Below is a small trained network, with its code and all its weights. Each question gives an input and a class and asks what happens when units are switched off, that is, made to give their printed mean instead of their output.

import numpy as np


def w(rows, s, z=0):
    codes = np.array(rows[::2]) - 128.0
    scale = np.full(codes.shape[1], s)
    scale[-1] = z or s
    return codes * scale


def norm(h):
    return h / np.sqrt((h * h).mean(-1, keepdims=True) + 1e-5)


def f(y):
    return np.maximum(y, 0)


def log_softmax(a):
    a = a - a.max(-1, keepdims=True)
    return a - np.log(np.exp(a).sum(-1, keepdims=True))


def net(x, mask):
    res = np.array(x, float).reshape(1, 8) / 4 @ E
    u = 0
    for l in range(2):
        y = f(norm(res) @ A[l][:, :-1].T + A[l][:, -1])
        res = res + np.where(mask[u : u + 4], y, B[l][:, -1]) @ B[l][:, :-1]
        u += 4
    return log_softmax(norm(res)[-1] @ U[:, :-1].T + U[:, -1])


A, B = {}, {}
E = w([
[120,30,87,158,180,207,195,55,150,148,58],'x0',
[153,156,181,112,117,68,163,103,39,58,101],'x1',
[189,127,62,123,169,193,177,124,141,130,5],'x2',
[149,145,99,126,92,62,210,246,116,102,104],'x3',
[68,124,122,134,181,136,144,47,85,67,89],'x4',
[150,201,109,54,117,52,167,174,2,167,130],'x5',
[130,109,66,109,159,111,247,114,107,114,130],'x6',
[206,193,139,127,32,55,184,216,136,88,41],'x7',
],0.00097)
A[0] = w([
[145,168,74,158,100,110,97,253,126,137,71,141],'0.n1',
[119,165,142,169,116,137,223,149,101,35,73,39],'0.n2',
[178,184,103,112,150,86,209,118,88,137,70,119],'0.n3',
[153,204,229,106,67,112,93,106,78,109,95,254],'0.n4',
],0.0025,0.0007)
B[0] = w([
[104,149,108,40,38,137,126,120,143,182,42,251],'0.n1',
[32,69,69,146,149,33,149,118,132,51,215,220],'0.n2',
[169,255,111,90,156,150,136,79,204,85,244,240],'0.n3',
[180,66,67,106,166,187,136,126,164,134,40,252],'0.n4',
],0.0029,0.0021)
A[1] = w([
[115,115,125,88,146,117,126,102,2,196,140,4],'1.n1',
[156,130,184,104,99,62,51,143,114,85,123,23],'1.n2',
[110,95,155,147,126,105,126,137,144,134,181,39],'1.n3',
[134,125,149,124,115,106,81,159,129,112,169,218],'1.n4',
],0.0036,0.00039)
B[1] = w([
[46,52,105,115,56,30,116,124,56,188,47,251],'1.n1',
[149,95,78,175,214,252,174,57,189,132,112,236],'1.n2',
[137,198,207,157,125,104,110,227,73,166,181,204],'1.n3',
[82,107,147,143,198,139,103,98,162,94,135,220],'1.n4',
],0.0039,0.0011)
U = w([
[193,125,201,177,70,124,153,184,105,154,162,58],'0',
[48,59,113,108,70,33,114,118,46,192,83,165],'1',
[140,48,118,185,202,238,92,40,179,128,79,162],'2',
[74,138,233,186,158,130,49,178,141,161,246,128],'3',
[139,183,60,80,156,57,215,96,123,31,162,145],'4',
[168,118,191,197,89,94,162,181,93,99,136,51],'5',
[220,196,226,195,61,145,100,177,3,90,126,1],'6',
[215,195,101,56,23,144,124,220,193,183,68,142],'7',
],0.0064,0.0067)

Each question gives the input, the list of numbers given to net, and the class t.
The units are the neurons (one row each of A and B). Each row of codes is followed by its name. A weight is (code - 128) times the scale printed after its matrix; where a second scale follows, it is the last column's (A, B and U).
mask holds one flag per neuron, layer by layer. A switched-off neuron (its flag False) gives its mean, the last column of its row in B, instead of its output. The means were averaged over made-up inputs and are rounded, as every weight is.
A unit's drop is (log p(t) with every unit on - log p(t) with that unit switched off) / (log p(t) with every unit on - log p(t) with every unit switched off).
The circuit of an input: a set's keep is (log p(t) with only the set's units on - log p(t) with every unit switched off) / (log p(t) with every unit on - log p(t) with every unit switched off). Starting from all 8 units, units are removed one at a time, each time the one whose removal leaves the highest keep (on an exact tie, the one counted first), for as long as the keep stays at least 0.8.
units of the circuit, in order: the units of the circuit, biggest drop first
unit that matters most: the unit with the biggest drop
k most important neurons: the k neurons with the biggest drops, biggest first
top k neurons in layer l: the k neurons of layer l with the biggest drops, biggest first
drop of u: that unit's drop, to one decimal
input [-2,-1,-2,-5,-8,-6,-4,4], class 2: top 2 neurons in layer 1 : [1.n2 1.n4]
input [1,-7,6,-7,0,6,-4,1], class 1: unit that matters most : 0.n3
input [-3,-3,-6,0,4,-4,-7,-1], class 2: 4 most important neurons : [1.n2 0.n2 1.n4 0.n3]
input [-5,7,2,-7,-6,-2,4,-2], class 2: 2 most important neurons : [0.n1 0.n3]
input [-6,6,-6,7,-3,3,-6,-4], class 2: units of the circuit, in order : [1.n2 0.n4]
input [1,2,2,-7,-8,6,-3,-2], class 1: 2 most important neurons : [1.n1 0.n3]
input [8,-5,2,-1,-6,7,-4,-4], class 1: units of the circuit, in order : [1.n1 0.n4]
input [0,-1,-6,3,-2,-3,5,2], class 3: top 3 neurons in layer 1 : [1.n3 1.n4 1.n1]
input [0,-5,3,-1,-7,-8,-8,-3], class 3: units of the circuit, in order : [0.n4 1.n3]
input [-4,-6,7,-4,-1,7,-4,-3], class 1: units of the circuit, in order : [1.n1 0.n3]
input [8,6,1,4,-2,1,-7,2], class 4: units of the circuit, in order : [0.n2 0.n3]
input [5,-1,-4,-3,-8,0,2,3], class 0: top 2 neurons in layer 0 : [0.n4 0.n1]
input [3,-8,-8,-8,3,4,3,2], class 1: 3 most important neurons : [1.n1 0.n3 0.n2]
input [-5,7,1,2,-5,-8,-4,-1], class 2: units of the circuit, in order : [1.n2]
input [-1,2,-4,-6,6,-4,-3,-6], class 3: top 2 neurons in layer 1 : [1.n3 1.n2]
input [-6,6,-6,6,3,5,-7,-5], class 2: top 2 neurons in layer 1 : [1.n2 1.n4]
input [5,4,2,0,7,-4,4,0], class 4: top 2 neurons in layer 0 : [0.n2 0.n4]
input [-8,0,-6,-2,0,-8,7,7], class 2: drop of 1.n2 : 0.6
input [0,4,6,8,-1,-5,1,-5], class 4: drop of 0.n4 : 0.1
input [-8,-2,-4,1,3,2,-7,1], class 2: drop of 1.n2 : 0.4
input [0,0,-4,-7,7,5,-2,-2], class 1: drop of 1.n1 : 0.7
